Below is a small trained network, with its code and all its weights. Each question gives an input and a target symbol and asks what happens when units are switched off, that is, made to give their printed mean instead of their output.

import numpy as np


def w(rows, s, z=0):
    codes = np.array(rows[::2]) - 128.0
    scale = np.full(codes.shape[1], s)
    scale[-1] = z or s
    return codes * scale


def norm(h):
    return h / np.sqrt((h * h).mean(-1, keepdims=True) + 1e-5)


def f(y):
    return np.maximum(y, 0)


def softmax(a):
    e = np.exp(a - a.max(-1, keepdims=True))
    return e / e.sum(-1, keepdims=True)


def log_softmax(a):
    a = a - a.max(-1, keepdims=True)
    return a - np.log(np.exp(a).sum(-1, keepdims=True))


def net(x, mask):
    ids = ['αβδεζηθξπσψω'.index(c) for c in x.split()]
    T = len(ids)
    res = E[ids] + P[:T]
    u = 0
    for l in range(2):
        q, k, v = (norm(res) @ M[l].T for M in (Q, K, V))
        z = softmax(np.where(np.tri(T) > 0, q @ k.T / 3**0.5, -1e9)) @ v
        res = res + np.where(mask[u], z, O[l][:, -1]) @ O[l][:, :-1]
        u += 1
        y = f(norm(res) @ A[l][:, :-1].T + A[l][:, -1])
        res = res + np.where(mask[u : u + 12], y, B[l][:, -1]) @ B[l][:, :-1]
        u += 12
    return log_softmax(norm(res)[-1] @ U[:, :-1].T + U[:, -1])


Q, K, V, O, A, B = {}, {}, {}, {}, {}, {}
E = w([
[120,133,123,141,127,120],'α',
[122,132,119,147,125,120],'β',
[179,126,190,46,162,184],'δ',
[151,69,158,106,137,99],'ε',
[44,183,142,116,67,88],'ζ',
[133,132,131,115,142,127],'η',
[100,70,71,124,99,140],'θ',
[240,232,8,148,214,93],'ξ',
[145,122,132,150,147,139],'π',
[86,164,70,71,124,211],'σ',
[130,124,124,162,132,122],'ψ',
[94,121,255,117,24,187],'ω',
],0.0015)
P = w([
[226,181,87,87,1,91],'0',
[60,117,129,155,235,142],'1',
[114,180,102,108,137,92],'2',
[157,170,101,149,145,104],'3',
[110,98,194,139,80,233],'4',
[46,60,137,212,236,172],'5',
],0.00057)
Q[0] = w([
[164,174,47,149,211,60],'0.h0',
[123,152,57,167,223,97],'0.h0',
[69,21,223,159,97,253],'0.h0',
],0.0052)
K[0] = w([
[213,173,88,69,25,84],'0.h0',
[176,193,71,32,64,67],'0.h0',
[15,103,156,116,255,117],'0.h0',
],0.0045)
V[0] = w([
[135,151,169,43,156,156],'0.h0',
[99,176,54,77,111,114],'0.h0',
[113,154,160,90,128,6],'0.h0',
],0.0023)
O[0] = w([
[96,178,229,138,101,78,224],'0.h0',
[83,127,166,159,75,252,255],'0.h0',
[188,7,215,143,92,143,121],'0.h0',
],0.0018,0.00065)
A[0] = w([
[146,49,69,108,159,174,43],'0.n0',
[41,62,115,59,71,114,43],'0.n1',
[139,159,186,182,169,27,2],'0.n2',
[122,46,164,165,94,111,63],'0.n3',
[117,188,183,66,171,132,169],'0.n4',
[57,72,120,128,76,163,46],'0.n5',
[99,132,92,200,88,100,141],'0.n6',
[152,56,98,183,143,172,119],'0.n7',
[188,108,40,123,166,52,187],'0.n8',
[61,203,145,167,129,65,112],'0.n9',
[228,69,190,119,79,63,167],'0.n10',
[191,8,172,101,146,10,34],'0.n11',
],0.0018,0.00063)
B[0] = w([
[116,110,108,139,25,98,187],'0.n0',
[144,156,79,121,138,3,191],'0.n1',
[215,50,146,115,106,133,171],'0.n2',
[121,177,153,71,140,107,194],'0.n3',
[181,95,88,152,109,165,254],'0.n4',
[218,133,128,107,148,100,214],'0.n5',
[155,106,141,83,169,184,194],'0.n6',
[123,103,107,63,93,148,223],'0.n7',
[82,172,115,166,205,60,204],'0.n8',
[217,96,131,181,144,138,194],'0.n9',
[53,104,134,140,215,137,249],'0.n10',
[22,87,162,93,200,65,210],'0.n11',
],0.0021,0.00091)
Q[1] = w([
[148,251,150,107,113,29],'1.h0',
[125,237,113,94,75,15],'1.h0',
[162,249,201,104,105,25],'1.h0',
],0.0026)
K[1] = w([
[139,53,176,132,192,243],'1.h0',
[134,44,139,99,160,236],'1.h0',
[123,56,224,151,178,251],'1.h0',
],0.0029)
V[1] = w([
[224,39,156,153,189,176],'1.h0',
[52,34,90,101,91,134],'1.h0',
[178,179,146,8,102,76],'1.h0',
],0.0012)
O[1] = w([
[69,1,117,211,3,195,175],'1.h0',
[36,184,186,27,43,81,113],'1.h0',
[200,134,121,9,191,247,252],'1.h0',
],0.00088,0.00036)
A[1] = w([
[84,130,22,132,173,126,129],'1.n0',
[136,121,230,104,116,164,50],'1.n1',
[171,71,152,70,99,103,72],'1.n2',
[93,113,40,124,87,49,1],'1.n3',
[91,202,78,142,124,164,53],'1.n4',
[87,164,194,112,75,114,1],'1.n5',
[75,161,200,190,132,148,112],'1.n6',
[59,251,106,180,90,60,48],'1.n7',
[150,108,123,141,126,29,42],'1.n8',
[214,111,118,131,116,139,102],'1.n9',
[164,191,108,150,73,165,212],'1.n10',
[107,67,217,202,105,108,104],'1.n11',
],0.0019,0.00089)
B[1] = w([
[169,195,108,83,93,94,247],'1.n0',
[197,209,115,90,140,123,224],'1.n1',
[117,121,178,204,145,155,185],'1.n2',
[249,74,124,15,38,75,167],'1.n3',
[66,161,183,102,132,135,192],'1.n4',
[145,182,130,207,89,62,157],'1.n5',
[110,135,167,188,70,79,175],'1.n6',
[113,49,79,223,191,173,160],'1.n7',
[70,159,63,116,99,185,152],'1.n8',
[82,91,117,142,151,105,192],'1.n9',
[55,105,129,133,180,100,255],'1.n10',
[119,184,116,85,53,45,210],'1.n11',
],0.002,0.00097)
U = w([
[96,56,139,102,69,187,18],'α',
[85,42,87,136,54,174,120],'β',
[242,51,168,230,120,96,108],'δ',
[32,78,190,60,208,15,182],'ε',
[232,171,215,14,194,183,183],'ζ',
[142,240,242,138,10,57,209],'η',
[14,238,75,29,131,207,126],'θ',
[110,66,81,154,187,211,3],'ξ',
[192,247,22,173,220,55,165],'π',
[45,185,191,255,160,165,79],'σ',
[203,106,25,18,38,55,213],'ψ',
[161,102,110,160,162,99,81],'ω',
],0.0063,0.0016)

Each question gives the input, a string of symbols that net reads in full, and the target symbol t.
The units are the heads (3 rows each of Q, K, V and O) and the neurons (one row each of A and B). Each row of codes is followed by its name. A weight is (code - 128) times the scale printed after its matrix; where a second scale follows, it is the last column's (O, A, B and U).
mask holds one flag per unit, layer by layer, with each layer's heads first. A switched-off unit (its flag False) gives its mean, the last column of its rows in O or B, instead of its output. The means were averaged over made-up inputs and are rounded, as every weight is.
A unit's drop is (log p(t) with every unit on - log p(t) with that unit switched off) / (log p(t) with every unit on - log p(t) with every unit switched off).
The circuit of an input: a set's keep is (log p(t) with only the set's units on - log p(t) with every unit switched off) / (log p(t) with every unit on - log p(t) with every unit switched off). Starting from the 12 units with the biggest drops (on a tie, the unit counted first), units are removed one at a time, each time the one whose removal leaves the highest keep (on an exact tie, the one counted first), for as long as the keep stays at least 0.8.
units of the circuit, in order: the units of the circuit, biggest drop first
most important unit: the unit with the biggest drop
top k neurons: the k neurons with the biggest drops, biggest first
k most important neurons of layer l: the k neurons of layer l with the biggest drops, biggest first
drop of u: that unit's drop, to one decimal
input ψ π β δ β, target π: units of the circuit, in order : 0.h0
input α ψ σ θ η, target ψ: units of the circuit, in order : 0.h0, 0.n0
input η ω ξ β, target η: units of the circuit, in order : 0.h0, 1.n11
input δ θ σ ζ, target σ: units of the circuit, in order : 1.n7, 0.h0
input σ θ ζ, target σ: units of the circuit, in order : 1.n7, 0.n9
input δ σ σ σ π, target σ: units of the circuit, in order : 0.h0, 1.n6, 0.n9, 1.n1
input ζ ψ ε δ α, target ψ: units of the circuit, in order : 0.h0, 0.n0
input ε σ ξ β ε β, target ξ: 3 most important neurons of layer 0 : 0.n6, 0.n7, 0.n1
input ψ π ζ, target ψ: top 2 neurons : 1.n3, 0.n1
input ψ ε ξ ζ β, target ε: units of the circuit, in order : 0.h0, 0.n11
input θ δ δ α ψ, target δ: units of the circuit, in order : 0.h0, 0.n9, 0.n2
input β η ω σ ψ, target η: 2 most important neurons of layer 1 : 1.n11, 1.n6
input ω η ε θ η, target η: 2 most important neurons of layer 1 : 1.n6, 1.n11
input δ ε α, target δ: 2 most important neurons of layer 0 : 0.n9, 0.n2
input ψ σ η ω ζ β, target η: 2 most important neurons of layer 1 : 1.n6, 1.n11
input δ ζ ε δ β, target ζ: most important unit : 0.n5
input ζ β δ η, target ζ: 2 most important neurons of layer 1 : 1.n1, 1.n10
input ζ θ θ π, target ζ: 4 most important neurons of layer 0 : 0.n7, 0.n4, 0.n3, 0.n1
input ε β π ε β, target β: units of the circuit, in order : 0.h0, 1.h0
input π ψ σ δ ψ, target ψ: drop of 1.n3 : 0.1
input ψ θ δ ξ β, target θ: units of the circuit, in order : 0.h0
input ω β ψ δ π, target β: drop of 1.n4 : 0.0
input θ δ η, target θ: drop of 0.h0 : 2.4
